Here is a tiny trained network, its code and every weight. The questions are about switching its units off for an input and a class, where a switched-off unit gives its printed mean instead of its output.

import numpy as np


def w(rows, s, z=0):
    codes = np.array(rows[::2]) - 128.0
    scale = np.full(codes.shape[1], s)
    scale[-1] = z or s
    return codes * scale


def norm(h):
    return h / np.sqrt((h * h).mean(-1, keepdims=True) + 1e-5)


def f(y):
    return np.maximum(y, 0)


def log_softmax(a):
    a = a - a.max(-1, keepdims=True)
    return a - np.log(np.exp(a).sum(-1, keepdims=True))


def net(x, mask):
    res = np.array(x, float).reshape(1, 4) / 4 @ E
    u = 0
    for l in range(4):
        y = f(norm(res) @ A[l][:, :-1].T + A[l][:, -1])
        res = res + np.where(mask[u : u + 4], y, B[l][:, -1]) @ B[l][:, :-1]
        u += 4
    return log_softmax(norm(res)[-1] @ U[:, :-1].T + U[:, -1])


A, B = {}, {}
E = w([
[59,105,255,78,79,163,146],'x0',
[21,187,122,222,88,101,49],'x1',
[132,5,149,172,85,103,172],'x2',
[72,133,147,205,207,72,216],'x3',
],0.009)
A[0] = w([
[182,129,23,189,99,107,97,55],'0.n0',
[161,5,127,210,34,102,89,2],'0.n1',
[104,90,112,197,78,134,42,77],'0.n2',
[169,75,119,120,36,129,20,58],'0.n3',
],0.016,0.0062)
B[0] = w([
[160,58,133,148,169,93,49,245],'0.n0',
[4,58,135,54,191,202,132,249],'0.n1',
[90,159,94,152,73,56,129,239],'0.n2',
[177,179,106,128,65,182,140,254],'0.n3',
],0.019,0.0081)
A[1] = w([
[60,140,128,165,169,101,168,56],'1.n0',
[89,242,152,142,194,162,53,67],'1.n1',
[73,132,152,235,192,69,163,40],'1.n2',
[54,156,248,163,64,157,125,6],'1.n3',
],0.017,0.0024)
B[1] = w([
[126,191,197,138,134,217,172,210],'1.n0',
[41,149,84,77,192,125,97,212],'1.n1',
[205,172,123,199,89,252,134,237],'1.n2',
[169,39,187,169,102,81,36,254],'1.n3',
],0.013,0.0099)
A[2] = w([
[149,139,222,47,66,98,102,33],'2.n0',
[212,79,111,7,133,107,215,90],'2.n1',
[116,231,121,41,188,96,45,78],'2.n2',
[75,146,95,115,79,85,79,5],'2.n3',
],0.019,0.0033)
B[2] = w([
[186,58,83,165,152,126,66,225],'2.n0',
[88,190,97,146,121,5,197,235],'2.n1',
[12,37,112,80,136,188,162,255],'2.n2',
[194,164,161,147,146,112,249,220],'2.n3',
],0.015,0.0082)
A[3] = w([
[7,226,164,200,55,80,77,83],'3.n0',
[125,118,249,62,22,68,59,18],'3.n1',
[176,138,66,90,103,129,54,98],'3.n2',
[131,189,76,16,10,152,64,6],'3.n3',
],0.019,0.0019)
B[3] = w([
[180,124,97,4,117,9,229,254],'3.n0',
[158,141,23,145,226,104,50,220],'3.n1',
[150,74,203,221,83,130,127,216],'3.n2',
[148,243,255,190,201,214,161,228],'3.n3',
],0.014,0.0079)
U = w([
[49,77,142,45,167,185,156,255],'0',
[205,185,197,186,126,198,158,67],'1',
[199,51,91,166,182,62,26,133],'2',
[143,170,88,101,126,7,221,52],'3',
[132,104,137,121,103,147,114,117],'4',
],0.012,0.0017)

Each question gives the input, the list of numbers given to net, and the class t.
The units are the neurons (one row each of A and B). Each row of codes is followed by its name. A weight is (code - 128) times the scale printed after its matrix; where a second scale follows, it is the last column's (A, B and U).
mask holds one flag per neuron, layer by layer. A switched-off neuron (its flag False) gives its mean, the last column of its row in B, instead of its output. The means were averaged over made-up inputs and are rounded, as every weight is.
A unit's drop is (log p(t) with every unit on - log p(t) with that unit switched off) / (log p(t) with every unit on - log p(t) with every unit switched off).
The circuit of an input: a set's keep is (log p(t) with only the set's units on - log p(t) with every unit switched off) / (log p(t) with every unit on - log p(t) with every unit switched off). Starting from the 12 units with the biggest drops (on a tie, the unit counted first), units are removed one at a time, each time the one whose removal leaves the highest keep (on an exact tie, the one counted first), for as long as the keep stays at least 0.8.
circuit, biggest first: the units of the circuit, biggest drop first
k most important neurons: the k neurons with the biggest drops, biggest first
k most important neurons of layer l: the k neurons of layer l with the biggest drops, biggest first
input [6,-6,5,8], class 1: circuit, biggest first -> 0.n1; 1.n2
input [8,5,1,7], class 2: 4 most important neurons -> 1.n3; 3.n1; 3.n3; 2.n3
input [4,-6,-5,0], class 3: 2 most important neurons of layer 1 -> 1.n3; 1.n1
input [-1,0,-4,5], class 1: most important neuron -> 0.n3
input [-5,7,-7,6], class 0: 2 most important neurons -> 1.n1; 2.n2
input [7,-7,-1,3], class 2: 2 most important neurons -> 2.n0; 0.n0
input [1,-2,6,-7], class 1: 2 most important neurons -> 0.n3; 3.n3
input [1,-6,0,-6], class 1: 3 most important neurons -> 0.n3; 3.n3; 2.n3
input [-2,-5,4,-1], class 3: circuit, biggest first -> 2.n1; 1.n3
input [8,-8,6,0], class 2: circuit, biggest first -> 2.n2; 3.n1
input [7,8,7,-6], class 3: 2 most important neurons -> 0.n2; 3.n0
input [-5,-6,-8,-7], class 0: 2 most important neurons -> 2.n2; 1.n2
input [-6,-8,-5,3], class 3: 4 most important neurons -> 2.n1; 1.n1; 0.n1; 1.n3
input [3,3,5,8], class 1: circuit, biggest first -> 1.n2
input [3,-8,-2,-7], class 3: circuit, biggest first -> 2.n1; 1.n2
input [5,-7,-1,-6], class 3: 2 most important neurons -> 2.n1; 1.n2
input [-3,2,4,4], class 0: 2 most important neurons of layer 3 -> 3.n3; 3.n2
input [-3,-4,-4,3], class 0: 2 most important neurons of layer 0 -> 0.n2; 0.n3
input [-4,-5,5,2], class 0: 2 most important neurons of layer 2 -> 2.n3; 2.n0
input [4,-2,7,-8], class 1: circuit, biggest first -> 0.n3
